Here is a tiny trained network, its code and every weight. The questions are about switching its units off for an input and a class, where a switched-off unit gives its printed mean instead of its output.

import numpy as np


def w(rows, s, z=0):
    codes = np.array(rows[::2]) - 128.0
    scale = np.full(codes.shape[1], s)
    scale[-1] = z or s
    return codes * scale


def norm(h):
    return h / np.sqrt((h * h).mean(-1, keepdims=True) + 1e-5)


def f(y):
    return y / 2 * (1 + np.tanh(0.7978845608 * (y + 0.044715 * y**3)))


def log_softmax(a):
    a = a - a.max(-1, keepdims=True)
    return a - np.log(np.exp(a).sum(-1, keepdims=True))


def net(x, mask):
    res = np.array(x, float).reshape(1, 7) / 4 @ E
    u = 0
    for l in range(4):
        y = f(norm(res) @ A[l][:, :-1].T + A[l][:, -1])
        res = res + np.where(mask[u : u + 4], y, B[l][:, -1]) @ B[l][:, :-1]
        u += 4
    return log_softmax(norm(res)[-1] @ U[:, :-1].T + U[:, -1])


A, B = {}, {}
E = w([
[130,127,128,128,131,125,129],'x0',
[126,125,131,130,125,126,127],'x1',
[84,175,180,105,172,185,232],'x2',
[93,128,67,153,254,71,180],'x3',
[158,77,133,184,92,163,187],'x4',
[125,126,128,129,128,128,130],'x5',
[126,129,128,131,126,128,127],'x6',
],0.006)
A[0] = w([
[196,183,200,98,130,173,253,254],'0.n0',
[213,123,172,96,77,121,48,159],'0.n1',
[166,42,59,137,146,200,200,137],'0.n2',
[119,252,200,48,156,120,61,7],'0.n3',
],0.0056,0.0044)
B[0] = w([
[123,57,135,103,56,221,56,254],'0.n0',
[72,131,101,112,204,178,192,212],'0.n1',
[200,163,148,170,97,39,88,168],'0.n2',
[80,80,215,77,3,157,114,153],'0.n3',
],0.0077,0.0058)
A[1] = w([
[163,64,128,184,85,174,101,254],'1.n0',
[85,130,161,62,170,124,37,220],'1.n1',
[189,47,122,190,93,253,227,36],'1.n2',
[63,157,124,35,170,199,94,91],'1.n3',
],0.0042,0.00082)
B[1] = w([
[151,169,82,130,253,138,182,233],'1.n0',
[94,178,101,184,197,93,85,198],'1.n1',
[132,116,83,108,94,108,163,252],'1.n2',
[111,86,73,207,175,208,43,220],'1.n3',
],0.0074,0.0034)
A[2] = w([
[150,51,56,129,121,164,208,255],'2.n0',
[87,87,162,127,118,214,103,95],'2.n1',
[26,254,117,129,92,38,35,66],'2.n2',
[66,115,230,114,41,149,133,13],'2.n3',
],0.0067,0.00037)
B[2] = w([
[163,255,225,58,114,57,173,253],'2.n0',
[157,103,70,133,141,94,127,242],'2.n1',
[152,203,111,154,170,116,227,201],'2.n2',
[108,76,180,188,203,113,6,175],'2.n3',
],0.0072,0.0049)
A[3] = w([
[108,168,227,76,169,134,168,122],'3.n0',
[108,84,108,145,254,197,130,125],'3.n1',
[94,84,198,68,76,205,147,112],'3.n2',
[126,38,108,114,121,107,83,2],'3.n3',
],0.0072,0.0033)
B[3] = w([
[136,193,92,2,59,182,44,168],'3.n0',
[59,156,46,115,31,183,164,254],'3.n1',
[154,99,235,148,140,46,168,194],'3.n2',
[133,209,110,96,99,55,143,123],'3.n3',
],0.0087,0.0048)
U = w([
[44,151,34,155,90,212,127,221],'0',
[195,220,145,62,76,112,181,225],'1',
[47,84,178,124,88,211,59,2],'2',
[190,86,219,148,58,146,179,55],'3',
[78,201,58,175,185,82,192,123],'4',
[211,137,135,203,177,12,185,15],'5',
],0.011,0.0032)

Each question gives the input, the list of numbers given to net, and the class t.
The units are the neurons (one row each of A and B). Each row of codes is followed by its name. A weight is (code - 128) times the scale printed after its matrix; where a second scale follows, it is the last column's (A, B and U).
mask holds one flag per neuron, layer by layer. A switched-off neuron (its flag False) gives its mean, the last column of its row in B, instead of its output. The means were averaged over made-up inputs and are rounded, as every weight is.
A unit's drop is (log p(t) with every unit on - log p(t) with that unit switched off) / (log p(t) with every unit on - log p(t) with every unit switched off).
The circuit of an input: a set's keep is (log p(t) with only the set's units on - log p(t) with every unit switched off) / (log p(t) with every unit on - log p(t) with every unit switched off). Starting from the 12 units with the biggest drops (on a tie, the unit counted first), units are removed one at a time, each time the one whose removal leaves the highest keep (on an exact tie, the one counted first), for as long as the keep stays at least 0.8.
units of the circuit, in order: the units of the circuit, biggest drop first
top k neurons: the k neurons with the biggest drops, biggest first
k most important neurons of layer l: the k neurons of layer l with the biggest drops, biggest first
input [-8,6,1,8,6,5,-8], class 1: top 3 neurons => [2.n0; 1.n1; 3.n0]
input [8,6,7,-7,0,-1,-7], class 2: top 2 neurons => [2.n3; 2.n0]
input [4,-7,-1,8,4,8,-1], class 5: 3 most important neurons of layer 0 => [0.n2; 0.n1; 0.n0]
input [-6,-6,-1,-5,7,7,5], class 1: units of the circuit, in order => [2.n0; 1.n0]
input [-1,0,0,-5,3,-7,4], class 1: units of the circuit, in order => [2.n0; 1.n2; 0.n1]
input [-7,-2,-6,1,8,5,-4], class 5: units of the circuit, in order => [0.n0]
input [-3,0,-6,6,3,2,5], class 5: units of the circuit, in order => [3.n1; 0.n1]
input [-5,-6,-8,-7,0,8,0], class 0: units of the circuit, in order => [0.n1; 0.n2; 0.n0]
input [7,4,3,-5,-1,7,0], class 2: top 3 neurons => [2.n3; 0.n0; 3.n2]
input [-7,-6,3,5,-5,-5,7], class 0: units of the circuit, in order => [3.n1; 1.n3]
input [-6,0,4,5,-8,-6,-7], class 0: units of the circuit, in order => [3.n1; 2.n0]
input [5,-3,7,-3,5,-3,-8], class 3: units of the circuit, in order => [0.n0; 3.n2]
input [0,6,2,-7,2,7,5], class 3: top 3 neurons => [3.n2; 0.n0; 1.n2]
input [-5,2,0,-7,-4,-2,5], class 0: units of the circuit, in order => [0.n1; 2.n0]
input [-7,-2,-4,-7,8,4,-8], class 1: units of the circuit, in order => [2.n0; 1.n0; 0.n1; 0.n0]
input [8,0,-8,5,3,-4,-7], class 5: units of the circuit, in order => [3.n1; 1.n3]
input [4,7,3,-5,1,-8,-6], class 3: top 3 neurons => [3.n2; 1.n2; 3.n0]
input [-6,-3,-5,-8,-8,-7,3], class 0: units of the circuit, in order => [0.n1; 2.n0; 0.n0]
input [1,-5,6,-6,-5,0,7], class 2: top neuron => [2.n3]
input [2,1,8,-1,-6,-1,-2], class 2: top neuron => [0.n3]
input [-2,-4,4,2,4,-7,0], class 1: top 3 neurons => [2.n0; 1.n0; 0.n3]
input [8,7,3,0,6,5,-1], class 3: top 3 neurons => [0.n0; 0.n1; 2.n2]
input [0,3,0,5,4,-2,-7], class 5: 3 most important neurons of layer 0 => [0.n2; 0.n1; 0.n3]
